What can hang from each mark:
sivo: nide sunotu tumuz vifogup
pumut: nimik
sute: sivir sivo
tumuz: nide sivo somo sunotu
somo: liros nimik sivo sute tumuz
gode: nimik pumut sivir sute
vifogup: burog
nide: liros sivo sute tumuz
nimik: liros
sunotu: sivo tumuz
liros: somo
burog: liros nide sivo somo sunotu sute
sivir: burog gode liros pumut sute

Every row comes from one small tree of marks. Brackets hold a mark, then the marks that hang from it, in alphabetical order. Every link used is in the known rows. Which tree was each row made from?
Known rows:
(somo liros nimik (sivo vifogup) sute (tumuz sunotu)): [  64  -27  444  -41   51  -80  -22   13   60   16 -187  179   31  -48
   72 -127   41   35  -82  262   59    4   71 -147  -33  -54   88  -32
  -39  -91  232  187 -213  142  -56   10   -4   38  -31  -12   -1  -93
 -185  -70   46 -157  180  -22   22 -140   83 -190  -35]
(sunotu (tumuz (somo sivo))): [-199   29 -292  -72   62  -43  105  -47   36  -12  -91  256   -6   50
  -50  -57  -52   -8  -44  125   47  -34   20   15    8    9  -11  -34
  -40  -30   66  216  -59  -45  -39  -50  -33   46  -51   23   89   -7
  -48   13   59   12  124  -44   10 -175   92 -212  -52]
(gode nimik pumut sute): [  61  139 -484  -20    8   -9  -53  110 -209   62  144 -294  -28   37
  -14  -31  140   36  -43 -381 -288 -103   34  115  -27   64    0  -90
  123   11 -156  -60  105  -94   89   42  -17 -146   83  -26   23  -88
  226  -13   -1 -128  -96   44  185  -47 -225   37   -2]
(sute (sivir (gode nimik) (liros somo))): [ 235 -269 -379   97 -329   17  -83   76 -121  186   17 -280   74   18
   -4 -261   77   20    6 -190 -149 -155   19  115   -5  199    2  -53
  120  147 -148 -128  -57 -121   34  -21 -147 -109  -84  -44  -43  -13
  254  -41  -24  -53  -99   15  -80   56  -87  204   63]
(gode nimik pumut (sute (sivir liros))): [ 192  -49 -496   92 -215    6 -136   81 -204  155  127 -427   31   43
  -11  -61  101   34  -51 -370 -233 -118   -9  131 -108  121   -1  -81
  180   -3 -238 -170  128 -128  103   29  -28 -153   49  -66  -49  -34
  199  -10  -59  -58 -143   28   93   48 -224  193   53]
(nide liros (sivo tumuz)): [ -76   72  155 -111   96   32   72  -35    1  -38   14  121  -97   19
  -18   46 -159   28    5  155   -9  111   52   -9    9  -53   -7  -29
  -77   13 -164   97 -123  -57  -55  -72  -48   -3   56   15   -3   18
 -145  -27   21   96  -20  -74   20  136    5   53    5]
(liros (somo sute tumuz)): [ -45    1   84  -13   18  -36   11   -3  -34   28  -49  116   90  -13
   74 -182  120   18   20   78   52  -29    1   37   50  -55   26   -5
    7   34  118   35 -223   10  -32   76   22    5 -185   43  -35  -51
  125   -5   88  -35   93  -75   45  -20    1 -167   -7]
(burog (somo liros nimik sute) (sunotu sivo)): [ -40  -93   50  -68  113  -23  -67  -10  -87 -105 -150  113 -108 -137
   -4 -179  144  111  -39  337  -42    9   -8 -123  154  -89   55   26
   18  110   83  133  -81   72  -64   49   18   71  -14    9 -101  -86
 -197   -1   40 -171    9   36   60  -67   84  -33  -27]
(gode (pumut nimik) (sute sivir sivo)): [ 157  147 -554   65   26  -35  -25  117 -141  -44  135 -315   55   30
    9  -95   43  -76  -65 -349 -217 -205   30  135  -92  -19  -47  -47
  189 -151  -10  -64  191  -20   96   52   -3  -87  118  -37    9    6
  220    8  -37  -30 -100   50  185  115 -228  131   27]
(sute (sivo (nide liros) tumuz)): [-134   90  253 -113  159   14  115  -66   43 -119   -5   58 -118    1
  -32   59 -213  -17  -10  136  -35   24   14   24  -20  -34  -47   -4
 -112   20 -187   76  -19   38   -4  -68  -45  -13   87  -20   -9   94
 -156    3   21  167 -130  -78   15    8   42   91    1]
(gode (pumut (nimik (liros (somo (sute (sivir burog))))))): [  19 -210 -227  119 -170  -50 -144   25 -102  107   46 -170   10  -61
   87 -334  156   10  -30 -230 -176 -174  -33   47   45   67   36 -139
   97  -64 -222  -66 -102 -145   95   48    8  -49 -191  -12  -50 -123
  198   33  -25  -26  -72  -40   -6   96  -97  -57   72]
(liros (somo nimik sivo tumuz)): [ -77   -2 -100   -6  140  -34   -1   61  -61  131 -141  270   93    8
   93 -180  -23 -115  -43  175  -50 -107   27   30  164  -17   42 -117
  -38   55  165   56 -357   59  -33  -14    8   33 -117    8   34  -35
   -9  -36  123 -138  147  -38   11  -84  -16 -226    7]
(vifogup (burog liros (somo nimik) (sunotu (tumuz sivo)))): [-106    7    4  -92  266   88    2  -91  -13 -169 -119  162  -42  -59
 -127 -135 -110  -55  -26  398   53  101   42 -143  168   23   42   25
  -51  175   18  187  -46   -9   67  -15  105  183 -188   19  -12  -49
 -336   11    2 -115  -19   70  -49 -125  195  -43   55]
(sunotu (sivo (tumuz (nide liros)))): [-246  -59   61  -88  137    3   68  -84   95 -104  -21  209 -192  -11
  -51   34  -30  133   31  202   77   82   21  -25    7  -45  -38  -33
 -112  135  -85   87  -47   11  -52   -9    5   -1  -64  -29   -7    6
  -64   34   60   86  -33  -52   44 -111  103  -87   -1]
(gode (nimik liros) pumut (sivir burog) (sute sivo)): [  36  159 -569  120  -25  -58  -90  110 -175   53  138 -330  -31   62
   57  -74  -96  -97  -18 -447 -145  -90   31   13    5  153  -27  -93
   91  -91 -223 -212  215  -43  138   -7   -1 -167   -1  -35   52  -21
  317   37  -30   41 -115   29   74  -42 -199  -22  -15]
(sunotu (sivo (vifogup (burog liros nide sute))) tumuz): [-160   67  465    4  319   64   87  -61  212 -268  -84   85  -52  -55
  -55  115  -87   26  137  193  249  213  -99 -128   57  -42  -26  -47
  -77  -69   29  186   94  147   61  -26  105  121 -134   32   15   21
 -121   42   64    2  -67   61 -160   -2  108  -52  -48]
(sute (sivo nide vifogup)): [-122  139  179  -38  118  -36  187   67   38  -90  -11  207 -103   10
  -48   -7 -111  -47  -18  -52  -72   17   49  -38   60  -16  -68   26
  -18 -142   25  105   41  156  -18  -50  -97   10  205   16   -7   43
   16   -5   64   89    1   40   67  -31  -21  -17  -42]
(vifogup (burog liros (sute sivir))): [ 187   36  390  122   32   87  -35  -25  -14    5   83 -157  155  -60
    6   87   65   -3  123  -98   10  103 -185   34   13  -31    2  -59
   60 -156  -72   16  131  -37   73   33   97  138   23    2  -70   -1
  -66  -33  -59 -129  -80   38  -14   78  -17  250   44]
(somo nimik sivo (sute (sivir gode liros)) tumuz): [ 365 -166  -26  178 -389  -52 -138   52   21  190 -119 -221  169  -13
  145  -74  176  -29   10   32   60 -237  -57   29  -46   -3   34   57
   52  -62  -27 -199 -219   -4   -8   42  -43   39   46  -48  -72    3
  -44    3   14  -72  128   26   -9  -10  -22  108   43]
(sivo (nide (sute sivir)) sunotu tumuz): [-190   -8  309    4    4   24  -26 -138  177  -90   40  -54    4   30
  -37  237  122    8   13   46    4   75  -77   23  -86  -73  -30   77
  -46  -14   82  -13  125  -97  -39   12   67  -46  178   13  -71  114
 -193   36 -125  157  -39 -175   60  166   25  137    8]
(tumuz (somo (sivo nide vifogup) sute) sunotu): [-149  -94  474  -96   15  -83  104  -22  178   74 -147  272   77   -2
  -34    4   54   23  -76   94  142    1   79 -126  -43  -55   -4  111
 -103 -107  201  221 -171  111  -67   14  -46   97   29   65   12  -34
  -93   41   70  104  130   30  -62 -272  120 -200  -98]
(sute (sivir (gode pumut) liros)): [ 350  -86 -540  100 -506   -7  -75   64  -85  138  138 -434  -14   37
   -4   10  124   37   31 -351 -156 -133   10  128  -69  130  -28  -10
  152  -50 -262 -204   64 -167   66   -4 -103  -78  179  -54  -33  -58
  141  -34  -84  -80  -44   83   39   65  -85  267    6]
(sute (sivir (burog liros somo))): [ -18  -26  109  114   20   80   -9  -21 -120  -38   55  -29    2  -24
  -34 -131  -46  -97   30  -18   -7  156 -112    4  196   56    6  -84
   70  -94 -121  -12   71  -41   78  -48  -62   44   49   -4  -33  -90
  -34  -19  -50  -74  -18   -2   51   93   37  111   63]
(tumuz (nide liros) sivo (somo nimik sute) sunotu): [ 121 -208  389  -84  -42  -15  -24  -61  110  203 -133  178   -3  -97
   -7 -102   76  145 -113  323   93  -72   61  -84 -222  -15   45  133
 -184  175  232  169 -107   78  -68   47   35  136 -267   32  -25 -124
   59   14   68  -29  -40  162  -92 -341  228 -112   45]
(nide (liros somo) sute (tumuz (sivo sunotu))): [-206   41  363 -159  120   42  -21  -89   44   62  -48  272   40  -14
  -19  251 -144   39  -15  274  200  130   58   42  -68  -17   57   15
 -199  165  146    7   15   48 -179  -24  137   35 -237   48  106   10
   17   -1   38  102   33  -26 -193   23   72  -67   32]
(sivir (burog (somo sivo)) gode sute): [  65   55 -173   84    7  -34   42   63  -53  129    2  -11  185   31
   87   90  -17 -105  -17 -168  154  -11  -71    4  343    0   24   32
   35  -91 -123 -209  -52   -7  -33  -10  -97   15  245   -7   89  -24
   44   58  -13  -42  174   67   12 -173  -35 -136  -68]
(pumut (nimik (liros (somo sute)))): [ -25 -174   50  -10  -13  -30  -58   39 -127   24  -42   63  -18  -90
   78 -278  141   77  -27  -82 -219 -221  -12   32   55  -45   55 -120
   84  108 -173   57 -119  -69   73   42  -15    5 -248    0 -115  -56
   96    8   53  -83  -47  -45  -27   48  -61 -101   46]
(sivir (gode nimik pumut) (liros (somo sute))): [ 272 -181 -412    5 -399  -23 -119  101 -151  152   13 -415   53  -26
   49 -284  206  121  -33 -272 -170 -236   63  127  -21  180   33  -35
   91  151 -239 -164 -148 -122   39   47  -99 -147  -98  -18  -30 -121
  376  -11   11  -65 -116   46  -63  -49 -118  123   21]
(pumut (nimik (liros (somo sivo sute tumuz)))): [-132 -160  169  -27  128  -66  -57   24  -26   29 -167  170  120  -44
  146 -223   49  -21  -17   68  -14 -209   26  -15  116  -92   68 -143
   34   57  -77   50 -337  -12   59   34   25   36 -402  -17  -28   -1
  -49   31  122  -58  138 -107  -56  -74  -39 -306    6]
(nimik (liros (somo sivo))): [-163 -119   22  -31   90  -35   32   62  -68  128  -72  295   38   -1
   88  -43  -92  -52    8  -25 -119  -68   35    5  161  -35   31 -141
    4   46  -73   38 -199    7    0  -36    7   70 -139   -3   25   21
   -3  -18   72  -31  131  -45  -68  -92  -54 -246  -28]
(vifogup (burog (nide (sute sivir)) (somo sivo) sunotu)): [  -9   53  444    9  312   57  -32  -29  188 -129  -36  121  245  -12
   23  210    1 -173  135   80  196  135 -114 -122  149 -123  -22  140
  -14  -55  310  -91  -86   97   -9   51   92  180  -98   14   97  139
 -390   37   -2  -32  199   95 -121   87    6   -6  -82]
(gode nimik pumut (sivir liros (sute sivo))): [ 250  103 -690   52 -205  -31  -56  128 -181   97  117 -395   32   73
   20  -28  -16   50  -63 -353 -125 -169   75   93  -27  133  -11  -19
  159  -17 -178 -201  180  -56  105   20  -21 -213   97  -62   11    5
  312    3  -63  -22 -154   21   72    3 -171  162  -10]
(sivo nide (tumuz sunotu)): [-183   25    0  -88  -89    0   69 -127  103   -8  -15    4 -134   39
  -93   43  -41   41  -13   95  -29   50   64  -53  -16   -8  -32   58
  -53   84  -59  134  -80  -99   41    8    3  -20  108    5  -59   50
 -184    0  -44  105  -68 -127  129  -68  129  -58  -14]
(vifogup (burog liros (sute (sivir gode)))): [ 368  -21  296  153 -113   75  -52    9   20   24  108 -362  191  -53
   20  123  120  -24  157 -217   31   41 -166   54    1   16   -9  -14
   76 -131 -118  -96  143  -66   79   28   24  114   91   -3  -55  -10
   10  -27  -84 -146  -74  109  -68   49  -20  341   23]
(tumuz (nide liros sute)): [ 56  23 485 -57  61  28 -11   3  48  10  92 118 -69 -51  49 190  68  52
  73 -77 -22  77 -65  21 -58 -34  -5  16 -71  40  62 -41 116  47 -40  19
 -18  -1 -94  -6   0  -7  83 -11  33 -75  24  82 -74 -25   5  16  21]
(vifogup (burog liros nide somo (sunotu sivo tumuz))): [-271   -7  143 -113  393   99   77 -142  132 -366  -88  125 -146  -31
 -132  -42 -162  -48  115  382  234  231   14 -198  217  -44  -26   57
  -46  194    6  157  -49   41   72    3  103  145 -253   18   48   38
 -388   58   39  -12  -36   33 -123  -52  196 -112  -35]
(sute sivir (sivo (sunotu tumuz) vifogup)): [-171  107 -223  -26   75  -21  149  -36   82 -287   19  125 -109   86
  -97  -74  -71    5  -70  112   31   81   90  -12 -146    4  -50   60
   15 -151  221  211  261   53  -70  -43   -2   -8  220    8   59   74
  -62  -31  -80  131   53 -143   91  154   25   39  -23]
(sute (sivir (gode nimik))): [ 253  -69 -397   85 -248    4  -36   93  -70   74  108 -337   -4   32
  -31  -98  210   35   61 -288 -233 -138   10   94  -59  111  -29   -6
  136   -9  -87  -53   91 -134   68   11 -128  -84  113  -46   -1  -29
  142  -49  -52 -132  -51   41  140   54 -111  243   24]
(burog (nide liros sute)): [ 108  124  532  -59   96   69  -19   16   55  -27   91   -5  -44  -46
   74  269    7  -13  120  -47  -39   56 -107   39  -65  -69    3   14
  -66   32   18  -60   92   73   15  -20  -17    2  -80   -5   46   14
  -37  -20   42  -93  -26  104 -105  157  -34   82  -11]
(sivo (tumuz (nide liros) sunotu)): [ -89  -48  171 -129   -4   33   38 -127   88  -63   31   74 -154   13
  -68   18  -61  109  -11  163   44  120   74  -46 -125    1   -6   33
 -114  166  -14  119  -38  -46   -7    1   -7  -10  -45  -26    1    2
 -138  -34  -34   44  -33  -83   26  -80  161  -48   20]
(gode (nimik liros) (sivir burog) sute): [ -19   50 -312  164  -45  -35 -112   55 -172  123  127 -199  -24   46
   44  -43   19  -53   26 -375 -123  -37  -54  -23   58  118    1  -86
   84    8 -283 -181  170  -96  124   -6  -35 -127  -19  -31  -29  -35
  177   44  -20  -19  -64   -7   55  -15 -151  -49   20]
(nimik (liros (somo (sivo nide sunotu)))): [-331 -215  314  -74  181  -32   63  -47   51   87  -98  252   -7   12
   56   33 -102  -38  -43   86  -65  -24   65  -57  161  -61   13  -49
  -83  155 -140   56 -230  -13  -36  -42   42   61  -53    6   10   80
 -194   27   32   93   64 -128 -146 -154   -5 -239  -26]
(sivir (burog sivo (sunotu tumuz)) gode sute): [ -24   78 -635   26 -134   -6   49    4   19  -57   60  -78  -93   80
   17  145   -5  -52   10   49  294  100   57  -79  182   77  -14  244
  -20  -38  -68 -167   11  -54  -24   36    1  -31  199    7   95   14
   12   86  -56  114  155  -26   71  -59   45 -230   -8]
(gode pumut (sivir liros)): [ 179   85 -627   57 -373  -25  -61   52 -142   77  143 -276  -57   65
  -15   15   79   61   17 -329 -152  -82   38   77  -21  116  -35  -39
  123   -6 -251 -130   60 -134  101    1  -51 -117  117  -32  -43  -76
  130  -20  -31  -80  -46   20   68   72  -82  150  -24]
(gode (sute (sivir (burog sunotu) (liros somo) pumut))): [   2  -92 -518  138 -312   14 -133   13 -141  214   89 -202  133   44
   19  -76   -8 -138  -41 -140  119   55    4   41   46   75   23   78
   52   59 -114 -279  -80  -34  -60   17  -34  -68  124   -2   23  -44
  128   57  -43  110   11  -16  -61   59  -72  -71   61]
(gode pumut sivir (sute (sivo (tumuz (somo nimik))))): [  92  156 -623   41   74  -53  -65   60 -124  -45   43 -192   87   52
  -37  -64    8  -96 -145 -139 -119 -162    4  110 -141   44  -26  -63
   22  -45  139  -68  125    2   48  -31    0 -125  168   35  -27  -56
  206   20  -38   40 -136   46   89   22  -66  140  -49]
(sivo (tumuz (nide sute))): [-129   69  181   -4   24   13   -5  -50  108  -82   19  141  -33  -12
   -6  115  114   53   43    7   26   59  -82   10  -27  -53  -21   19
  -48   27  152  -45   62   -5  -31   29   17  -44    5   10  -45   38
   58   15  -18   51   52  -51   89   24   55  -70   14]

Write each row's tree:
[ -23    1   56   56  -90  -38   13  -16   58    7   -1    9  124   31
   65   28  215   64  -11   31   21  -65   -5   16  -60 -143   -1  127
   24 -106  104   28  -35   -9  -98   85   77   85  226   -3   37   28
 -132   10  -47   44  164 -129  139   52  -63    5   -1]
(somo (sivo sunotu) (sute sivir))
[ 121  128 -185   36 -119   -1   72   53 -130  106   25   30   14   16
   51   20 -153   22  -58  -54   31  -87  -31   65   68  -26   13   42
   82  -38 -127 -140  125   42  -33    3  -11  -27  160  -36  -23   68
  134    6  -17   43  -39   11   51  -25  -47   -4   19]
(sivir liros (sute sivo))
[ -99   12  349 -106  -53   -2  -34  -42  154  -32    1  214 -139    3
  -88  335  -88   47   74  121  223  228   75  -64 -184   12    2    6
  -93 -138  295  111  212   96 -109   -1   83   19 -102   25   46   33
  -43  -21   -2   65   35   33 -106   90   91   82  -44]
(nide liros (sute sivir) (tumuz (sunotu (sivo vifogup))))
[ -53  -56  204  -61   81  -17   71  -72  -32   81 -103  254  -87  -31
 -110  -46 -236   42  -40  264  104  160   28  -75    9   13   20  -70
  -63  -11  -16  119 -131  -17 -151 -102  -54    3 -100   55   19  -50
  -57  -59   47   37   -8   46  -98  -40  109  -37    8]
(nide sivo (tumuz (somo liros)))
[  53  140  552  -13  191   75   10 -103  143   53  -60   41  108  -67
  -23  344 -192   46  124  227  281  148 -130  -44  -61  -60    4   37
 -198   27 -103  -33  -69  109  -27  -11  153  184 -221   10   87   58
 -224   12   90   29  -51  152 -182  -29   90   44    6]
(vifogup (burog (nide liros (tumuz sivo)) sute))
[  23   32 -314  -51  -95  -15   72  -20  109  -20   22 -100  -14   51
  -28  112  -50   45 -101    0  113   15  127   -6 -113  -72   -5  128
  -11   51  160  -57   28   36  -20   56   39  -81  197  -18   46   58
   99   14  -95  140  -42  -62  141 -182   93 -128  -30]
(sivir pumut (sute (sivo (tumuz nide sunotu))))
[   0   26  649  -77  133   31   23   20  116  -68   81  150    1   18
   14  245  -21   -6    5   24   65  211   40  -42 -117  -66    3   53
  -60 -160  193   71  165   55 -146  -57  -13   13  119   47   27   32
  -88  -31  -45   65   81   -5 -131  279  -70  176  -27]
(nide liros (sivo sunotu vifogup) (sute sivir))
[ -87  133   18  -22   69  -26   88  -23  153 -158  -20  166 -101   -1
   11   44  -59   -9   34   57   90   43    0  -23  -85  -13  -61   95
  -43  -40  311   49  201  100  -44   38   42  -14  -89   21   31  122
  211   18   13  101   46   -7   15  -54   67 -146    7]
(sunotu (tumuz (nide (sute sivo))))
[ 177 -168  -31  120 -116  -28  -82   72  -88  137  -18    6   84  -65
   73 -252  260   16  -36   17 -207 -151  -55   78  -37  -35   26   -1
   52   -5  196   25 -126   22  -30   82   20   37   47   36 -114  -67
  172  -34    2  -93  -31    5   53  136  -74  109   75]
(liros (somo nimik (sute sivir)))
[-197   64  273  -48  283   13   94   31   48 -167 -136  314   20   14
  -79  140 -145  -76   10  153  132  144   -6  -84  144  -65   -9  -47
  -65  -58  103   30 -179  211  -24  -90  -59   69   47   19   97   27
 -282  -24  100   17  189   56  -59   76   25  -92  -75]
(burog (nide tumuz) (somo (sivo vifogup)))
[  26  209 -401   57   33  -42   56   32  -32  -83   86  -72   82   86
    5  112  -31  -19  -17 -101   39  -40   11   53    3  -65  -34   49
   67  -79   60  -93  171   12   24   20   22 -104  264   -4  -11   85
  108   25  -83  113  -19  -96  169  108  -49   61  -42]
(gode (sivir (sute (sivo tumuz))))
[-232   12 -165 -123   88   -4  141 -125   77  -77  -60  212 -118   64
 -102 -103 -114   49  -96  272  112   97   94  -58  -45   -1  -16   68
  -77   58   86  253  -10 -120 -122  -63   -5   16   -5   81   46    4
  -77   10   -4  121   19 -103  -36  -34  129 -132  -32]
(nide (sivo (sunotu (tumuz somo))))
[ 111  -26 -499   33 -129    8  -23   30  -32  -17  -46  -80   21    1
  -66 -139   26  -50 -142   70 -152 -158  -19  134 -180   17    2  -61
    6  -69  145   42   -4  -19  -10  -78  -60  -32  186    3  -14  -47
   25  -36  -47   24 -132   -2  123   38   53  206   -3]
(sute (sivir pumut) (sivo (tumuz (somo nimik))))
[-145   61  777 -152  176   28   45  -38   98 -105   74  146 -102  -17
  -12  297   30   33   -6  -28  -16  144  -12  -22  -46  -38    7   27
 -125  -16  -21   68  170   59  -79  -60  -37  -23  125   21   -3    0
 -166    3   -3   18   -6   -4 -144   64   -7   98  -42]
(sivo (nide liros sute) sunotu vifogup)
[  12 -163  152  -17  -49   -9  -53  -57   43   94  -76  126 -203  -30
   26  -94  -21   28  -18  154  -69  -19   49 -131  -49   16   40  -46
  -38  158   77   55 -121  -31   83   14   44   33 -241  -31  -95  -17
 -131  -49   14 -154   19    1   18 -206  163 -210   37]
(somo (nimik liros) (tumuz nide sunotu))
[-122  174  207  -38  220   45   56  -81  180 -257  -10   59   12  -10
  -75  114    7    0  112  155  211  208  -75 -146   -8  -43  -25  110
  -86  -54  119  135   43  100   10    3   69  107   15   39   53   62
 -308   19   12   -9   73   23  -98  108   92  -82  -69]
(sivo (vifogup (burog nide (sunotu tumuz) sute)))
[ 188  -51   18   57 -190    1 -115   66    9   13    4 -205  -39  -18
    7  149  -63  -45   97 -172  -58  -84  -16   46 -159  101    1  -44
   47  -88   49 -194  252  -14   22  -25    3  -69 -138  -31   14  133
  152  -38  -62   40  -66   50  -62  109  -63  232   29]
(nide (sute (sivir (gode (nimik liros))) sivo) tumuz)
[ -23  -70  314    4  158   89   41   33  -45  -26   15   29  -10  -37
   10 -100  -56  -71   76   72  -75   53  -16   25  101  -33   10  -69
   -4  160   -4   18 -134   84   73  -36  -26   13 -123   17   13  -61
   67  -40   49  -75  -71   39  -93  117    3  -28   63]
(burog (liros somo) nide)
[ 150   73 -201  137 -125   -5    7   54 -119   80   51 -106   89   36
   35   -9 -132  -74  -32 -138    4  -67  -53   81  -77  -11  -37   48
  120  -97  -28 -162  185   60  -13   16  -10   -3  138  -32  -54  109
  154    9  -29  112  -42   24   56   82 -125  116   44]
(gode (sute (sivir liros) sivo))
